[ -99 -331  309 -105 -197   27  213  220  291   81  -20  147  234 -147
  173   51  -27 -163  257  341   91  397   15 -232  148   41  -95 -111
  138 -273  134   72  -39 -143  196   12  108   20  -80   94 -134] => k842
[ -25  141  166 -100  -26  -97 -146  -44 -191  -20 -142  184   80  -60
 -148   83   -4  264  -94 -309  103  205 -198  -79  216    9   36  158
   48  130   -8  136  -96  149 -318 -114  288  -43 -135   39 -153] => k489
[ -31  222   59  -37    1 -226 -195 -185 -155   93 -138   98   55 -124
  111   -1  -52  -92    0   48  240  133  -12   78  260  233  170  -16
   69  -45  131  139  -25   26 -123 -160   36  119  -43  -26 -247] => k842
[  30  496  174  134   44 -171  899   15 -121 -431  362   -9 -240 -220
  240 -281 -277  109  236  149 -265  391 -289 -337  408 -157 -376 -455
  423  152  -21   71    2 -600 -218  550  -87 -137 -426  472  674] => k698
[ -44 -579  212 -192 -230 -185  273 -168 -100  487  -35  180 -168 -311
  -28  -18   25 -142  378  -90  -12  135  -22 -107  339 -553  166  129
  295 -132  212  -98   21 -437 -297 -512  -60   28 -115  381   83] => k566
[ 129  203  177  142   72   25  214  196  -88  101 -110  250 -155 -120
 -223 -286    1  151 -239  -98 -193   35    6   81 -118 -225   25  -41
  161 -227  -20 -127 -175   58 -431 -118 -348  143   80   60 -159] => k583
[-185 -232   65  -81 -171   74  101  167  216  -51  -70  140  161 -168
  -26  331  -62 -151   85  316   85  478  -85 -143  142  164   -2 -112
   83 -126  138  -47    6  -57  198  -27   69  104   79 -145 -128] => k489
[ 121   70 -182  -57  -78  -33  259 -125 -176  109  269 -224 -217  150
  111   37 -213  184  286  199 -119  225 -256 -219  465  154 -136 -283
  249  184  187  -61 -103 -308  -22  169  -86  -71  122   75  127] => k670
[ 162  140   95  239   37   29 -562  -30   87  -26  -34    9  342  108
  -99   -3  105 -104 -317  -56   37  220 -277  152  183 -114  395 -228
  358  226 -246  331 -123 -161   21  215  176  -93   24   70 -354] => k670
[  33  142  308   31  -12   37  319  -13   62  119   37  -66   99  -57
    0 -174   33   92  114   12  -87   87  -86  -61  178  -52  -35  -78
   58 -149    2  117 -195 -186    7  153    1  -62  -38   66  -85] => k583
[ -49 -182  216 -103   63 -219  575   -9  449  -56  -91   31  140 -237
  214 -333  175 -288   52 -359 -208    0 -289 -115 -113 -571  105   70
  100 -241  156  575 -141   23 -127 -454 -499 -190   66  101  -94] => k566
[ -65  264  -23  -16   53 -232  -43 -297 -147  168   61   78   -9  -73
   50 -145   73   70   73 -113   96  154 -258 -106  404   40 -152   66
   36  121   -7 -164 -137 -121 -142  -46   97  -76  -64  247 -130] => k489
[-109 -100  198  -97 -315   96   65  235    4   77 -257  259  512 -131
 -298 -169   14   64 -165 -242 -149  316  193  -69 -103   51  125   26
   30 -122  -25  -26  -75  101  -11   75  146  162 -166 -217 -241] => k489
[-176 -123  -72 -178 -279  -90 -322 -297  -86  182  -19  -69  132 -102
 -123  134  -21  -87  -93  -51 -109   42   41 -187  -69 -378  577  145
   58 -134  -44 -139   48 -168  -59 -379  -37  138  -36 -167   24] => k206
[-104 -474  -14 -175  -18 -239  563   75    7  128   65  -25 -224 -232
  -77  -40 -192   94 -130 -400 -216  242   56  -41 -166 -736   34   24
  390  -41   38 -267   51   10 -293 -301 -327   68  -24  110  251] => k307
[-110 -353  -26  -84 -401  172  161  224   63 -158   14  101  -16  -50
  -12   69 -129 -146   91  437 -141  192  222  -63  170  -17  -33 -140
  -25 -244   74  -43    6 -350  310   93 -140   44 -142   53  -11] => k657
[-123 -369   28  -64 -300  129  338  137   64 -122  -14   67  -67 -306
   16  -42  124  -24  186   12  162  203 -175 -136  192   23  -87    4
   50  353   38  -73  156   18  100  -12  194 -140 -553  232  410] => k583
[ 150  248  407  185  124   35   10 -177  351    7 -158  -14   15   67
 -154 -115  173   17 -353 -406   10 -101 -443  -37   27 -351  -23  111
  324 -123 -196  628 -176  360 -312   14  174   75 -104   25  -48] => k498
[-197 -711  192  -44 -124 -251  111 -111  116  135  113  243 -205 -252
  208   -4  141 -329  215   87   53   83  124    5  222 -508 -187   83
  226  -51   28  153   50   18  -37 -467  158  123 -133  455   57] => k588
[  22   65   -4  -89   79 -185  240  183   54   26  157   -3  -43 -260
   95 -141  -49   23  141    3  -51   30 -249 -105   26  -54  -37 -203
  -19   64   84   29   50   50   64 -167 -185    3  132   47  176] => k583
[ -73 -163  126 -222 -120  -65  389  200   35  -51   49   58 -142 -124
  117  -86  -58  -22  117   -2  -17  219   -4  -95  -27   26 -235    8
   79 -173  253  -74   12  112  -55 -175 -115  -46  -99  187  -60] => k842
[-215 -768 -406 -221 -390  -57   95  -77  115   63 -219  115  292    2
  172  116  190 -662 -257   41 -237  328  390  296  -81 -142  118  161
   11  161  199   85  159  401  -38   17  188  145 -268 -151   23] => k206
[ -21   61  330   28 -146  112  174  324  247 -124   78   61   20   -2
  -13 -134  110    5 -134  164 -131  218  -86  -21 -136 -230   -8 -173
  152 -198 -104   47  -92 -221  111   75 -247  -11 -146   34  -27] => k566
[  29  360  188 -329  -51 -188 -245   33  -26   27   70   34   40  420
 -424  281 -277  228 -148 -667 -161  242 -252  214   34   52  -29  232
   99  161 -285  253  -15   40  -69  -62  486  240  177 -397  -76] => k588
[ -66 -517 -320 -229 -284   28  185 -204   60  306   89  101  -41  111
   32 -116   80 -143  -23 -119 -155 -237  268  -67  -39 -365  105   25
  -87 -146 -131 -257    8  133   63   72   17  269   95   -7   67] => k206
[  50 -129  -27   61 -153   70  346  219 -109  -67   63   -1 -386  -16
 -106  -59   30  129 -154 -204 -287  -67  121   91 -189 -380 -339  -55
   -5  167  -23  -90  115  137  -89  121 -324   61 -189   18  309] => k842
[ 112  274  340  140  -95   82   80  182 -140  -25   24   -6   96  135
  -83   44  -18  125   35  294  -79  202  -69   -4    2  361   74  -10
   -2   53   93  -89  -32 -219  -44  194  147 -194 -169   22  -54] => k588
[-258 -341   55 -240 -230  198  315  197  341 -166  129  315  121 -164
 -232   -2   62   51    2  293    2  322  -32 -115   10   -9   60   62
  -76 -286  132  268   21 -290  -53 -490 -128   -4 -186  189 -104] => k489
[ -92    2  -95 -309  -30  -93   95   12  241  107  -89  100  164  -80
   51    9 -118  139 -149  239 -276  270 -395 -168  -83   65  158  -60
  125 -190  142   26 -241  -21  118 -678 -465  288  341 -312  -97] => k307
[ 141 -178  178  -29  -10 -130  200  -87 -272  210  -43   33 -183  113
  288  -51   75 -102   -8  364 -104   79 -145   63 -172  101  158   15
  261  119  421  253  -72  -81  -76   46 -339  -65  129  157 -104] => k498
[  13  286  124   15   96 -194  172   78 -112 -136   56   17  273  -82
    8 -115 -109   81  -22   13 -153  183  -60  -32   76  141 -332  -46
 -160   25   58    2    4  246   30  148   87  -33  -58   52   70] => k498
[-217 -580   78 -179 -142 -167  534 -123  153  593 -125   74  215   66
  167    5  116 -247   10   61  -55  374 -118  -96  -62 -121  419 -139
  232 -171  297    9  -19 -298 -223   93 -182   69   42   56 -240] => k842
[  51  -52  501   26   47   47   68  244 -117  -56 -387  377  -60 -120
   93   23   45  -44   -8  147  -70   46  -39  -12 -334  -98 -245  -93
  248  -99  140  444  -91   94 -218 -137  -20  131 -187  141 -108] => k588
[-195 -413   99   40  280  216  268  108  139  -16   -6   45 -202 -116
  287    0  353  -48  183  153   -6   73 -210   46  -46 -217 -249 -147
   83    4  157  337 -160 -188  131  227 -275  -41  262  290   34] => k489
[ -49 -503  226 -434 -331  -60  458  439  130  332 -208   97  -97  -66
   16  353   -1 -342  255  132  -56  419  -58  -66 -166 -316 -256 -111
  184  -67  354  317    2 -234  214  212  -20 -135  -77 -202    9] => k566
[  42   30  231 -102 -136  -17  -79   47   31  102 -224  204  214  -33
   19  -51  -16  -22 -138 -182 -156  252  -53  -24 -108 -189   37   36
  168  -54   -9  132 -106  210 -162 -205  -25  226   33 -174 -161] => k842
[-135  -67  -69 -158 -219   48  -67   86  139 -104  -85  158  144  -33
 -169  150  -42   51 -140    0   34  104  -47 -154    7  204   17   91
 -180 -250  -77 -246   40  206   54 -198   30  219   20 -219 -137] => k588
[ -90  169   68 -244 -357   48  -69  282 -146   31 -264  377    4  118
 -157  124   -8  -23 -373  280 -143  114   82  -36 -444    7   -3  -83
 -290 -113   73    6  -29  198   70  104    6   60 -122 -242 -137] => k842
[-210 -119 -328 -230 -248 -110 -307 -473 -163   18 -199  197 -318  -57
  176  121  135  -95 -332  136  -44 -261 -148  -49   -6 -151   95  256
 -160  -75  232  196   96  198  170 -444  -75  274 -162  136   60] => k307
[  87  -92  223 -102  -11   50  232  202 -147  -66 -262  233 -261 -281
  -55   43 -125  118   80  -59  -36  -91   48  -52 -325  -63  152  188
   60  -22  187   69   65  189 -184 -420 -108   35  -36   13   56] => k583
[ -34   93   52  459  138  232 -105 -137 -247  -71 -151  141  -87  147
   10  304  -38  -68   70  249  159  406 -171  216  254 -196  542 -247
  274   92  203   98  -51 -772 -197  113  -90 -162  -27  350 -164] => k498
[-146 -195  136   60  -66  132  502  -48  -32  -30 -144   38 -328    1
  320 -221  131   57  220   42  -56  -43   33  -16  176  240 -214   70
 -132   49  366  163  -14   63  185  107  -35  -11   -4  291  -13] => k670
[  36   52  157    2   12 -164 -128   32    2  -48   45 -124  167   41
   19  202  -34   26 -127  -17  -49  236  -86   -1  149  -41    7 -144
  310  -20   51  343 -137 -151   30    4  128  -75  -92  -13 -285] => k307
[-110   47  401   33 -218  144  204  295  288  -59 -248  196  134   24
  -98 -139   44   33  -60 -109 -313  356 -129 -123  -61 -143  122 -129
  148 -114  -41  456 -227 -305  -53 -117 -262  126   57 -263 -251] => k698
[  40  229   87   26   25 -179  -21   34 -141   24  -84  151  129 -141
 -162  -94  -10   49 -214 -190 -177  174 -115    5  -43 -146   52   78
  121  -38   11   -4 -122   50 -195 -136 -152   38   15  -54 -137] => k583
[-244  -19  222 -243 -224 -202 -139  206  164 -171 -108  -47   35  -42
   20  268 -168   58  -35   83   79  206  201  -56 -119  361 -137  213
 -290  -24  122  398  119  529  413 -324  151  136  -74 -484 -289] => k842
[-345  266  194 -195 -182 -711    2  -64 -302  -49  -12  361  120 -137
 -545  145 -173   23 -482 -408 -110  416  -37 -145 -291  234  102  470
 -442  174  135 -243  222  513 -298 -719   -1  -52  126 -141 -659] => k307
[  63 -186   -9    2   89  194  216  -54  309  203  -31   49 -223   75
   52 -126  217  -78 -205 -127 -161 -189   10  114 -396 -307   52  167
  147 -105   24   72  -30  -11  -87 -276 -159  113  172   92  -45] => k657
[ 196   93 -156  127 -111  -72  165  -60 -111  114  -24   99 -322  -50
  115 -156   -4 -136   66 -310 -319  145 -183  128  144 -745  487  142
  288  228   70  -30 -113 -432 -142 -111 -394 -201  132   74  135] => k489
[  69   26   96  -25   -2   31  -98  -36   21  174   78   25  -25   56
   13  -19  140   65  -59   -4  -12   48  -12  -69   -1  -71 -102  -70
  139   -9  -30   91 -120  -60 -136  -30   80   51   95   13 -157] => k698
[  26  -54  254 -109   40    9  315  -38  256    1  -33  -59   19  163
  103   17  -52  -68   77  172  -17    6 -160   22 -186   57   48   63
   21   91   68  204  -41 -168  216  -45  -28 -200   62   16  148] => k566
[ -11  153   68  -29  187  -97   75  -64  170 -112  -35  -66   39 -246
  -22 -177   60   87 -208 -212 -170  -86 -170   93  -74 -102  374  153
   89  -46  -52  157  -52   18 -139 -499 -114  -27  -26   88  -71] => k307
[ -51 -350 -293  168  159  121  624 -122  107 -109   -8  173 -272    1
  205  185  147 -268  287  149 -104  -59   43   -9  -57 -251 -234   90
   -9  122  132   89  -75  -96  176  121   79 -276 -152  321  126] => k307
[-152  109  387  -24  275  -30 -207   99  162  -47   74  -20  174 -141
  -42  -55  117 -102   26  267  307  200  -80   71  -30  118 -270 -117
   83 -202  -20  198 -145  145 -149 -220   27  -10   52   97 -158] => k206
[ 175 -106  -98   27   98  115  -20   -2   60 -106  -34  282 -154 -110
   81  196  301 -223 -129  253 -107  -92 -572  -21 -289 -107  114 -174
  475   86  141  332  -14   28 -336 -448  -78  -28 -353  393   -1] => k489
[  12  -25  270  -79  128 -128  357  111  317   15   60   78  138  -82
  101  -46   49  -74   61  -95 -157  131 -341 -146 -116 -226  -58 -110
  249  -46   30  239  -79 -201  -43 -226  -76  -50   38  167   29] => k206
[ -80  -73   52 -180 -208 -170   91   34   83   59  -16  153  268    7
   -6   65 -134 -149   67  146  -62  477  -50  -75  178  414   37   70
   -3   12  114  -34   50 -144  127   -3   68   73   61 -116 -305] => k698
[-167 -150 -115 -186 -193  -38  198  154  -35  -77   77  158 -261  -37
   -3  153  -11  -26   24  186   27  125  -96 -134   65  181 -104  -66
  -92  -53  100 -228   87   98   67   31  -35  147  -11   20   55] => k206
[-239 -240 -291 -125 -493  240  -88  289  -44 -184 -139   92  152 -139
  -95  324   -6 -241  -62  307   84  502  -38  -74  226  210   80 -377
   -4   19  121 -242  120 -210  372  460  163   67 -265 -172  144] => k698
[  26  136   45 -101  220  -67 -383   -8 -200   92  -66  116 -109   85
  -29   47  -49  252  -26   30  150  -48 -169   67   62  209 -109   11
   -4   68    3  342  -39  281 -158   12  178  189   59   20  -37] => k842
[ 249   34  351 -107   39  -99  244  385  178  -64  307   70  336  340
   31   81 -246   70   95  448 -193  248 -257   87 -568  -46  244 -250
  440   14  -66  276 -129 -265  454  -58 -229  -96  -93 -202  200] => k566
[-105  148  524  234   84 -164  233  298  146  -22 -394  136   65 -346
  120 -429  167    5    0 -132  -52  157 -288  175  137  372  362  128
 -173  224  305  311  -84 -199  144 -377 -456 -125  312   -7 -270] => k657
[ -55  -15  404 -108   79   56  175  262   60 -196 -100  -67  413   48
   81   83 -228  185  292  337  -16  209   86 -217 -154  592   47  106
 -136  -85  201  239  -84  -82  300  186  188 -248   75 -135  -19] => k842
[  40 -186  112  -36 -143  -94  244  -53 -375  243  -22  101 -218 -178
  124   45  -95  -12  179  324   89  -67   94  -90 -196  -91  256    5
 -102   47  442  -14  217 -127  279  104  -64 -140  -35  204  176] => k698
[-107 -556 -137  -96 -398  287 -340  421  168  270   69  193   99  309
 -443  132   17  -57  297   16  184  298 -224 -379  475 -182   33 -353
  259 -365 -136 -170 -267 -472 -153  262  285 -121  -40  142 -122] => k842
[ -42 -139  -64   82  108    1  355   39  251 -162  133  190   59 -113
   58 -133  183 -129   60 -164  -48   19 -181  -91   30 -112 -271  -30
  -37   31  150  354   68  -57  -87 -196  -57  -97  -32  369    1] => k583
[-104  -66  225  -71 -179 -180  374    9   12  172  -36   41  -35  -43
  146 -140   34 -140  -49  128 -107  157   28   31 -109  -61   38  -61
   -7  -12  167   32  -19   26   92  -89 -209   14  -54  -17 -133] => k307
[ -81  -73 -122 -136 -133   10  -84   10  -64  -53  110   89   89   -9
  -14  335  -79 -114   67  321  -20  262 -121 -179   61  144 -211 -147
  -11 -125   67 -101  103   41   52  109   13  184  -25  -55   32] => k842
[-170   86  233   68   -6 -316    8  -21   -9  170  -14  -41  205 -110
  -62 -135   25   57 -109 -242   87  218  -22    8  238  155   92   54
 -121   14  -36 -168   60   59  -43   72  122   46   50  -17 -237] => k588
[-181   84   14   31 -122   72  113  -15   78 -115  -65  246  220 -102
  122 -155  177 -277   13  180   51  297 -199  -97  101    6  195 -152
   62 -200   37 -114  -82 -336 -187   10 -203  -45 -188  203   -9] => k842
[  93  140   50  100  -51 -174 -144   77 -213  -74 -166  150   -8  -40
  -30   12  -54   77 -312  -37  -65  -32   71   54  -23  -82  -58  -53
   36  -31  118  227   18  341  -99   -1  -80  109  -85  -89  -56] => k670
[-162   31   43  -76 -117  -24  136  135  276 -114   19  102  -71  -85
  -49  113   34  -19   36   97  151  144 -256 -227   78  260  -27   40
  -92 -107   47   -2   36 -101   95 -286  -74   -8  -28  -50 -125] => k657
[  55 -109  163  -86  -92   -4   21   99   60  228  -86  111  101   -9
  -51 -161   25   27  -34 -130 -171  -22  -10 -145 -169 -323   25  -59
  121 -120 -115  -29 -174  107  -98  -64  -37   62   74  -48  -29] => k842
[-191 -192   49 -145   51    3  112   21  -24   43 -229  129   17 -321
   24 -136  168  -18    2  -61 -128   31 -207  -80 -189 -268    1  -29
   44 -164  246  330  -96  177 -172 -432 -275   21 -151  169 -146] => k489
[-158  217   83 -154   11  -43 -324   48  257  -87 -186   33  197 -200
  -39  -21   93  -34 -127  -61   -1  135 -437 -239  207    7   -1 -151
  164 -434  -35  277 -164  -33 -180 -351  -85  193 -145   27 -361] => k206
[-209  279  139  179   23  -73  252  162 -115 -144  338   79 -199    4
 -286   78  199   51 -296  108 -159  335 -258   16 -203 -319 -411 -401
  103  178  -59  -54  -97 -277   46  119 -312  -88 -147  193  -46] => k206
[ -88  100  140 -111   -8 -124  150  -30 -186  -19 -202  155  -37 -121
   41 -146   13  124 -274 -237 -121   41  183  -20 -315   10  -49  163
  -56   44  143   60   21  444 -170 -152  -29  201    3  -66 -184] => k206
[ 109   67  -97   41   95   97 -108  207 -229   55   62  -51  -24  185
 -141  195  -36  -23 -128  213 -240   93   37   -3 -505 -213 -174 -182
  180  -45   96 -130  -31 -138  -29  240 -186  -87   51  -25   58] => k498
[-446 -195  113 -238 -335 -367   46   11   64  257   56  186   34 -464
 -336 -254   10  -24  -55 -191   62  375 -199 -443  301 -282  387  310
 -236 -280 -111 -111  182  289 -304  -47  -14  208  -41  -73   25] => k583
[-333 -421  221 -175 -177 -148  183  198  -90   91  -61  268 -100 -606
  284   62  104 -303  418  387  301  325  -52 -291  102  158  -75  -80
  -19  -86  361 -267  244  -27  196  -82   12   69  -55  312   61] => k489
[ -98 -205  214  -60 -326  263   42  171  309  -81  -69  221  368  -95
  157   78   96 -193   50  445   74  483   66 -184  152  -38  -10 -111
  105 -263   19   35    4 -320   66   93   85   98 -281   66  -95] => k206
[-100  132  373   55  -87  -30  137  -70 -104  -14 -208  -33  262  132
   70  228   32   83  -35  132   -6  269 -213  -96   50  279  212   32
 -130  -23  250  213  -41 -241   -6  170   48 -192 -101  -54 -271] => k588
[  71  337  238   15  -52   47  137  162  109   93 -133   30   42  207
 -252 -196   16  152 -145 -352 -169 -110 -145  151 -190   -3  153   54
  -15 -128  -48  253  -91   83   26   -7  -44   39  -71 -232  -77] => k670
[  19 -288 -146 -233   58   -7  215  163  -61  -93  381  139 -107  -52
 -221  196    7  234    3 -226 -327 -120 -340 -127 -177 -621 -325 -214
   98 -202  -72  -73 -113   98  -19 -448 -181  106  108  206  228] => k657
[ -16  232 -198  -81  107 -109  283   63   21 -120  206  -20   73 -141
 -146 -403  -63  204    2 -375 -162  -64   45 -223 -175  -67 -110  232
 -205   -8   26 -133   88   78  -94 -121 -192 -115   42   68  173] => k206
